Below is a small trained network, with its code and all its weights. Each question gives an input and a class and asks what happens when units are switched off, that is, made to give their printed mean instead of their output.

import numpy as np


def w(rows, s, z=0):
    codes = np.array(rows[::2]) - 128.0
    scale = np.full(codes.shape[1], s)
    scale[-1] = z or s
    return codes * scale


def f(y):
    return y / 2 * (1 + np.tanh(0.7978845608 * (y + 0.044715 * y**3)))


def log_softmax(a):
    a = a - a.max(-1, keepdims=True)
    return a - np.log(np.exp(a).sum(-1, keepdims=True))


def net(x, mask):
    res = np.array(x, float).reshape(1, 5) / 4 @ E
    y = f(res @ A[0][:, :-1].T + A[0][:, -1])
    res = res + np.where(mask, y, B[0][:, -1]) @ B[0][:, :-1]
    return log_softmax(res[-1] @ U[:, :-1].T + U[:, -1])


A, B = {}, {}
E = w([
[145,88,91,117,73,105,155],'x0',
[236,118,95,142,225,179,185],'x1',
[146,14,110,93,184,171,16],'x2',
[119,194,9,60,137,138,102],'x3',
[253,190,186,111,122,26,66],'x4',
],0.0074)
A[0] = w([
[109,223,157,115,101,147,247,108],'N1',
[103,51,209,185,148,104,179,74],'N2',
[19,95,100,177,127,252,214,8],'N3',
[94,223,2,19,145,140,104,192],'N4',
[98,195,152,137,124,103,252,84],'N5',
[112,27,124,115,125,165,65,54],'N6',
[143,55,162,33,180,191,85,108],'N7',
[52,92,107,137,94,252,159,90],'N8',
[196,104,105,162,189,180,197,113],'N9',
[114,170,53,17,109,149,112,194],'N10',
[219,123,83,158,167,184,210,87],'N11',
[122,40,220,129,132,118,176,101],'N12',
[42,145,111,128,86,84,85,76],'N13',
[158,139,128,164,230,139,207,133],'N14',
[46,134,166,130,58,136,100,76],'N15',
],0.0075,0.0018)
B[0] = w([
[129,75,92,2,54,220,105,251],'N1',
[90,90,149,182,197,157,222,206],'N2',
[240,183,164,153,63,79,101,254],'N3',
[139,74,175,198,190,158,220,255],'N4',
[119,65,138,33,67,216,111,241],'N5',
[169,89,72,105,46,180,108,199],'N6',
[96,144,132,18,88,186,85,212],'N7',
[204,209,179,150,96,81,94,223],'N8',
[83,174,78,141,126,92,79,212],'N9',
[191,123,154,165,204,157,224,207],'N10',
[23,142,46,169,169,43,67,218],'N11',
[144,126,196,165,208,162,212,199],'N12',
[73,158,90,161,144,81,150,191],'N13',
[86,133,98,141,109,109,85,209],'N14',
[49,144,55,139,170,59,95,197],'N15',
],0.0069,0.0061)
U = w([
[104,86,115,50,74,191,119,155],'0',
[227,205,171,168,82,48,126,195],'1',
[106,99,149,206,166,138,221,159],'2',
[5,141,52,183,118,38,110,3],'3',
],0.011,0.0016)

Each question gives the input, the list of numbers given to net, and the class t.
The units are the neurons (one row each of A and B). Each row of codes is followed by its name. A weight is (code - 128) times the scale printed after its matrix; where a second scale follows, it is the last column's (A, B and U).
mask holds one flag per neuron, in row order. A switched-off neuron (its flag False) gives its mean, the last column of its row in B, instead of its output. The means were averaged over made-up inputs and are rounded, as every weight is.
A unit's drop is (log p(t) with every unit on - log p(t) with that unit switched off) / (log p(t) with every unit on - log p(t) with every unit switched off).
The circuit of an input: a set's keep is (log p(t) with only the set's units on - log p(t) with every unit switched off) / (log p(t) with every unit on - log p(t) with every unit switched off). Starting from the 12 units with the biggest drops (on a tie, the unit counted first), units are removed one at a time, each time the one whose removal leaves the highest keep (on an exact tie, the one counted first), for as long as the keep stays at least 0.8.
circuit, biggest first: the units of the circuit, biggest drop first
top k neurons: the k neurons with the biggest drops, biggest first
drop of u: that unit's drop, to one decimal
input [3,7,1,0,-4], class 3: circuit, biggest first -> N11
input [7,-5,0,-2,4], class 3: top 2 neurons -> N3, N8
input [-8,8,0,-5,-2], class 3: top 2 neurons -> N11, N9
input [5,-3,0,3,-6], class 1: circuit, biggest first -> N3, N8
input [-8,6,-5,-4,1], class 3: circuit, biggest first -> N11, N14
input [0,1,-7,8,-3], class 2: top 3 neurons -> N4, N10, N7
input [-5,5,-7,-7,2], class 0: circuit, biggest first -> N1, N5
input [4,-5,5,8,-7], class 2: top 2 neurons -> N4, N10
input [-5,5,4,1,1], class 3: top 3 neurons -> N1, N5, N11
input [3,5,-3,5,3], class 2: circuit, biggest first -> N4, N3
input [-3,-7,5,0,5], class 3: top 3 neurons -> N1, N5, N3
input [-2,-5,4,-2,-2], class 3: top 4 neurons -> N1, N5, N15, N13
input [1,4,-3,1,0], class 3: top 2 neurons -> N11, N7
input [-3,0,8,-6,6], class 0: circuit, biggest first -> N7
input [5,-6,3,-1,1], class 3: top 2 neurons -> N1, N5
input [-5,-2,-3,-1,3], class 0: top 3 neurons -> N3, N8, N11
input [-2,-2,5,6,-4], class 2: top 4 neurons -> N4, N10, N1, N5
input [3,0,0,4,3], class 2: top 3 neurons -> N3, N8, N4
input [1,-5,-1,-7,4], class 2: drop of N2 -> 0.2
input [4,-7,-6,5,-7], class 1: drop of N8 -> 0.5
input [6,5,-7,6,-8], class 1: circuit, biggest first -> N3
input [-8,1,-4,8,-5], class 2: drop of N4 -> 1.4
